Below is a small trained network, with its code and all its weights. Each question gives an input and a target symbol and asks what happens when units are switched off, that is, made to give their printed mean instead of their output.

import numpy as np


def w(rows, s, z=0):
    codes = np.array(rows[::2]) - 128.0
    scale = np.full(codes.shape[1], s)
    scale[-1] = z or s
    return codes * scale


def f(y):
    return y / 2 * (1 + np.tanh(0.7978845608 * (y + 0.044715 * y**3)))


def softmax(a):
    e = np.exp(a - a.max(-1, keepdims=True))
    return e / e.sum(-1, keepdims=True)


def log_softmax(a):
    a = a - a.max(-1, keepdims=True)
    return a - np.log(np.exp(a).sum(-1, keepdims=True))


def net(x, mask):
    ids = ['γδεζμξτφψ'.index(c) for c in x.split()]
    T = len(ids)
    res = E[ids] + P[:T]
    r = res
    for j in range(2):
        rows = slice(2 * j, 2 * j + 2)
        q, k, v = (r @ M[0][rows].T for M in (Q, K, V))
        z = softmax(np.where(np.tri(T) > 0, q @ k.T / 2**0.5, -1e9)) @ v
        o = O[0][rows]
        res = res + np.where(mask[j], z, o[:, -1]) @ o[:, :-1]
    y = f(res @ A[0][:, :-1].T + A[0][:, -1])
    res = res + np.where(mask[2:6], y, B[0][:, -1]) @ B[0][:, :-1]
    return log_softmax(res[-1] @ U[:, :-1].T + U[:, -1])


Q, K, V, O, A, B = {}, {}, {}, {}, {}, {}
E = w([
[92,149,94,149],'γ',
[176,142,145,186],'δ',
[96,190,90,162],'ε',
[150,128,129,168],'ζ',
[164,122,180,161],'μ',
[166,109,135,172],'ξ',
[132,110,140,141],'τ',
[6,164,101,122],'φ',
[90,176,91,156],'ψ',
],0.019)
P = w([
[40,88,222,89],'0',
[73,182,184,224],'1',
[150,190,111,97],'2',
[109,10,106,174],'3',
[123,225,104,175],'4',
[167,163,33,73],'5',
[71,15,73,145],'6',
],0.012)
Q[0] = w([
[154,2,52,13],'H1',
[155,225,183,53],'H1',
[47,205,116,135],'H2',
[115,143,122,34],'H2',
],0.0098)
K[0] = w([
[138,246,184,139],'H1',
[148,181,61,219],'H1',
[128,104,54,108],'H2',
[78,160,136,121],'H2',
],0.012)
V[0] = w([
[180,224,74,195],'H1',
[251,122,252,200],'H1',
[48,213,171,106],'H2',
[60,202,88,78],'H2',
],0.011)
O[0] = w([
[150,172,202,238,20],'H1',
[210,10,75,179,127],'H1',
[211,122,158,186,255],'H2',
[187,88,133,130,161],'H2',
],0.012,0.0054)
A[0] = w([
[220,140,115,133,159],'N1',
[123,77,134,90,3],'N2',
[80,157,82,147,246],'N3',
[128,106,119,4,93],'N4',
],0.012,0.005)
B[0] = w([
[126,167,49,39,254],'N1',
[157,148,49,108,165],'N2',
[171,3,228,136,232],'N3',
[79,232,46,235,225],'N4',
],0.0062,0.0082)
U = w([
[248,233,40,51,117],'γ',
[162,247,32,254,63],'δ',
[77,153,185,221,147],'ε',
[180,66,172,148,100],'ζ',
[100,124,122,203,116],'μ',
[128,124,254,190,155],'ξ',
[107,106,248,107,236],'τ',
[88,227,104,82,3],'φ',
[101,113,133,61,213],'ψ',
],0.0082,0.0038)

Each question gives the input, a string of symbols that net reads in full, and the target symbol t.
The units are the heads (2 rows each of Q, K, V and O) and the neurons (one row each of A and B). Each row of codes is followed by its name. A weight is (code - 128) times the scale printed after its matrix; where a second scale follows, it is the last column's (O, A, B and U).
mask holds one flag per unit, heads first, then neurons. A switched-off unit (its flag False) gives its mean, the last column of its rows in O or B, instead of its output. The means were averaged over made-up inputs and are rounded, as every weight is.
A unit's drop is (log p(t) with every unit on - log p(t) with that unit switched off) / (log p(t) with every unit on - log p(t) with every unit switched off).
unit that matters most: the unit with the biggest drop
top k neurons: the k neurons with the biggest drops, biggest first
which heads matter: for each layer, one digit per head in row order, 1 if its drop is at least 0.15 and else 0, layers parted by /
drop of u: that unit's drop, to one decimal
input ε ζ δ ζ δ ζ, target δ: which heads matter => 11
input φ ξ φ δ δ δ ψ, target φ: which heads matter => 10
input μ φ φ ε ψ ξ τ, target γ: which heads matter => 10
input ζ ψ φ φ ξ, target φ: which heads matter => 10
input ε τ φ, target γ: unit that matters most => H2
input γ δ ψ δ ζ γ, target δ: which heads matter => 10
input μ ψ φ τ, target γ: top 3 neurons => (N2, N3, N1)
input ψ δ τ ξ, target τ: top 2 neurons => (N4, N3)
input ψ δ γ ξ, target τ: top 2 neurons => (N3, N4)
input δ μ ζ ψ ζ, target ξ: top 3 neurons => (N3, N1, N4)
input τ φ φ ξ ξ, target ζ: top 3 neurons => (N4, N3, N1)
input δ ζ ψ ψ φ, target ξ: top 2 neurons => (N3, N1)
input ψ ψ ψ τ, target τ: top 3 neurons => (N4, N1, N2)
input ζ ξ τ ψ γ τ, target δ: unit that matters most => H1
input δ τ τ γ, target ζ: top 2 neurons => (N4, N1)
input ε ζ φ ξ ξ, target ζ: top 2 neurons => (N4, N3)
input ψ δ ε φ γ δ ψ, target τ: top 2 neurons => (N3, N1)
input ψ γ φ δ ψ τ δ, target τ: which heads matter => 11
input τ ε τ φ ε, target φ: which heads matter => 10
input ξ δ ψ ξ τ, target ζ: unit that matters most => H2
input γ ψ γ ψ γ, target ξ: top 3 neurons => (N3, N1, N4)
input μ φ φ ψ φ, target ξ: drop of N3 => 0.2
